Here is a tiny trained network, its code and every weight. The questions are about switching its units off for an input and a class, where a switched-off unit gives its printed mean instead of its output.

import numpy as np


def w(rows, s, z=0):
    codes = np.array(rows[::2]) - 128.0
    scale = np.full(codes.shape[1], s)
    scale[-1] = z or s
    return codes * scale


def f(y):
    return np.maximum(y, 0)


def log_softmax(a):
    a = a - a.max(-1, keepdims=True)
    return a - np.log(np.exp(a).sum(-1, keepdims=True))


def net(x, mask):
    res = np.array(x, float).reshape(1, 7) / 4 @ E
    y = f(res @ A[0][:, :-1].T + A[0][:, -1])
    res = res + np.where(mask, y, B[0][:, -1]) @ B[0][:, :-1]
    return log_softmax(res[-1] @ U[:, :-1].T + U[:, -1])


A, B = {}, {}
E = w([
[106,133,124,126],'x0',
[100,6,77,145],'x1',
[147,123,131,131],'x2',
[112,155,184,223],'x3',
[114,128,128,126],'x4',
[126,156,190,213],'x5',
[137,129,129,128],'x6',
],0.011)
A[0] = w([
[87,47,112,221,240],'n1',
[178,57,19,100,144],'n2',
[74,237,214,194,92],'n3',
[131,61,84,64,20],'n4',
[167,255,109,68,232],'n5',
[96,19,80,51,3],'n6',
[64,115,73,99,117],'n7',
[133,67,130,190,219],'n8',
],0.0091,0.0037)
B[0] = w([
[105,202,3,58,230],'n1',
[133,37,164,87,251],'n2',
[212,99,159,250,248],'n3',
[156,54,253,139,208],'n4',
[46,251,24,59,255],'n5',
[131,10,253,179,241],'n6',
[135,136,140,192,185],'n7',
[133,160,48,26,197],'n8',
],0.0074,0.0092)
U = w([
[107,149,92,2,176],'0',
[189,238,48,151,218],'1',
[238,126,239,242,1],'2',
],0.0058,0.0054)

Each question gives the input, the list of numbers given to net, and the class t.
The units are the neurons (one row each of A and B). Each row of codes is followed by its name. A weight is (code - 128) times the scale printed after its matrix; where a second scale follows, it is the last column's (A, B and U).
mask holds one flag per neuron, in row order. A switched-off neuron (its flag False) gives its mean, the last column of its row in B, instead of its output. The means were averaged over made-up inputs and are rounded, as every weight is.
A unit's drop is (log p(t) with every unit on - log p(t) with that unit switched off) / (log p(t) with every unit on - log p(t) with every unit switched off).
The circuit of an input: a set's keep is (log p(t) with only the set's units on - log p(t) with every unit switched off) / (log p(t) with every unit on - log p(t) with every unit switched off). Starting from all 8 units, units are removed one at a time, each time the one whose removal leaves the highest keep (on an exact tie, the one counted first), for as long as the keep stays at least 0.8.
units of the circuit, in order: the units of the circuit, biggest drop first
unit that matters most: the unit with the biggest drop
k most important neurons: the k neurons with the biggest drops, biggest first
drop of u: that unit's drop, to one decimal
input [-8,1,7,-4,-1,-6,6], class 2: 3 most important neurons => n6, n4, n1
input [-8,3,7,6,-4,3,-2], class 1: unit that matters most => n1
input [5,2,-2,-5,4,-5,8], class 2: units of the circuit, in order => n6, n4
input [-4,2,0,4,-7,3,2], class 1: 2 most important neurons => n6, n1
input [1,1,6,-4,-3,-8,-4], class 2: 2 most important neurons => n6, n4
input [-4,1,-6,8,-6,3,1], class 1: 3 most important neurons => n1, n6, n8
input [-7,5,0,-1,7,7,-7], class 0: 2 most important neurons => n3, n8
input [-2,8,-7,-1,8,-7,-8], class 2: 4 most important neurons => n6, n4, n5, n7
input [-7,5,1,7,-4,-4,-2], class 0: 2 most important neurons => n3, n8
input [-5,1,7,1,-7,6,-1], class 1: drop of n2 => 0.1
input [5,7,-6,-5,2,-5,-8], class 2: drop of n6 => 0.4
input [7,5,5,-6,-2,-4,-1], class 2: drop of n6 => 0.2
